Here is a tiny trained network, its code and every weight. The questions are about switching its units off for an input and a class, where a switched-off unit gives its printed mean instead of its output.

import numpy as np


def w(rows, s, z=0):
    codes = np.array(rows[::2]) - 128.0
    scale = np.full(codes.shape[1], s)
    scale[-1] = z or s
    return codes * scale


def f(y):
    return np.maximum(y, 0)


def log_softmax(a):
    a = a - a.max(-1, keepdims=True)
    return a - np.log(np.exp(a).sum(-1, keepdims=True))


def net(x, mask):
    res = np.array(x, float).reshape(1, 7) / 4 @ E
    y = f(res @ A[0][:, :-1].T + A[0][:, -1])
    res = res + np.where(mask, y, B[0][:, -1]) @ B[0][:, :-1]
    return log_softmax(res[-1] @ U[:, :-1].T + U[:, -1])


A, B = {}, {}
E = w([
[174,135,50,113,105,40,125,78,184,210,201],'x0',
[82,110,93,20,30,199,131,126,137,111,127],'x1',
[103,135,73,170,81,68,181,73,152,84,65],'x2',
[172,164,55,134,134,137,195,131,107,35,190],'x3',
[118,205,126,96,152,187,192,145,208,171,152],'x4',
[144,94,142,129,57,167,176,111,128,171,196],'x5',
[135,57,66,73,131,75,144,249,127,146,111],'x6',
],0.012)
A[0] = w([
[164,177,79,154,94,37,248,37,195,104,154,235],'N1',
[127,102,37,155,88,130,192,112,156,42,113,80],'N2',
[137,226,169,228,143,139,89,111,9,38,23,202],'N3',
[214,123,91,188,169,44,75,114,132,222,179,195],'N4',
[118,179,220,135,32,219,127,113,220,206,153,123],'N5',
[104,48,189,103,188,119,128,240,48,143,120,254],'N6',
[103,119,139,72,102,186,78,79,99,23,114,151],'N7',
[135,102,119,25,81,104,146,170,144,240,152,188],'N8',
[129,188,113,121,144,243,205,176,101,43,254,150],'N9',
[198,144,152,125,211,47,144,62,161,172,195,82],'N10',
],0.0069,0.0037)
B[0] = w([
[108,203,24,190,108,33,80,99,128,183,135,234],'N1',
[4,175,76,48,102,73,173,207,50,91,150,191],'N2',
[116,110,146,125,202,85,63,117,46,60,159,252],'N3',
[204,94,185,147,96,96,94,70,150,133,111,214],'N4',
[48,196,167,221,78,208,195,83,194,192,166,211],'N5',
[137,124,116,124,113,175,2,215,154,187,89,224],'N6',
[112,59,98,66,201,185,141,99,111,15,167,196],'N7',
[98,125,209,78,14,151,164,169,196,244,91,214],'N8',
[191,169,67,45,228,191,155,152,100,199,202,221],'N9',
[186,160,137,141,162,83,128,28,227,133,89,190],'N10',
],0.0074,0.016)
U = w([
[151,2,134,85,31,119,105,239,137,160,100,250],'0',
[104,157,19,128,103,62,163,138,89,103,133,136],'1',
[222,131,110,185,145,63,104,34,160,128,113,181],'2',
[187,149,92,81,185,232,156,174,103,132,153,35],'3',
[74,154,141,156,45,220,162,45,145,156,147,130],'4',
[101,90,211,186,178,147,51,212,72,108,62,123],'5',
[67,55,113,96,109,156,106,25,77,31,89,98],'6',
[64,185,163,133,173,147,168,166,211,133,15,90],'7',
],0.0094,0.0021)

Each question gives the input, the list of numbers given to net, and the class t.
The units are the neurons (one row each of A and B). Each row of codes is followed by its name. A weight is (code - 128) times the scale printed after its matrix; where a second scale follows, it is the last column's (A, B and U).
mask holds one flag per neuron, in row order. A switched-off neuron (its flag False) gives its mean, the last column of its row in B, instead of its output. The means were averaged over made-up inputs and are rounded, as every weight is.
A unit's drop is (log p(t) with every unit on - log p(t) with that unit switched off) / (log p(t) with every unit on - log p(t) with every unit switched off).
The circuit of an input: a set's keep is (log p(t) with only the set's units on - log p(t) with every unit switched off) / (log p(t) with every unit on - log p(t) with every unit switched off). Starting from all 10 units, units are removed one at a time, each time the one whose removal leaves the highest keep (on an exact tie, the one counted first), for as long as the keep stays at least 0.8.
circuit, biggest first: the units of the circuit, biggest drop first
top k neurons: the k neurons with the biggest drops, biggest first
drop when u is switched off: that unit's drop, to one decimal
input [0,7,6,-3,1,-5,-7], class 6: circuit, biggest first => (N7)
input [3,-1,3,6,2,5,-7], class 1: circuit, biggest first => (N1; N2)
input [4,1,-6,-3,7,-3,3], class 7: top 2 neurons => (N5; N10)
input [6,8,-2,7,7,4,3], class 4: top 2 neurons => (N8; N5)
input [-4,-2,8,0,0,-1,-5], class 6: top 2 neurons => (N3; N9)
input [7,-4,-7,2,0,-1,7], class 0: top 4 neurons => (N8; N6; N1; N3)
input [0,1,5,-1,-7,-5,5], class 5: circuit, biggest first => (N8; N1; N6)
input [5,-2,-8,3,5,5,6], class 0: top 2 neurons => (N8; N4)
input [-5,-8,7,-4,7,-3,-1], class 5: top 2 neurons => (N3; N4)
input [-6,-5,7,-5,-8,-2,-8], class 6: top 3 neurons => (N7; N6; N8)
input [-1,7,-8,0,6,-4,7], class 0: top 2 neurons => (N8; N6)
input [1,1,0,0,4,-3,4], class 0: top 2 neurons => (N5; N10)
input [3,1,8,-1,3,1,-4], class 1: top 2 neurons => (N1; N2)
input [-1,0,5,5,3,7,-3], class 1: circuit, biggest first => (N1)
input [-5,8,5,1,5,4,3], class 3: drop when N6 is switched off => -0.2
input [6,5,-5,-1,4,6,4], class 4: drop when N5 is switched off => 1.3
input [-6,3,-5,4,0,2,-6], class 3: drop when N9 is switched off => 0.4
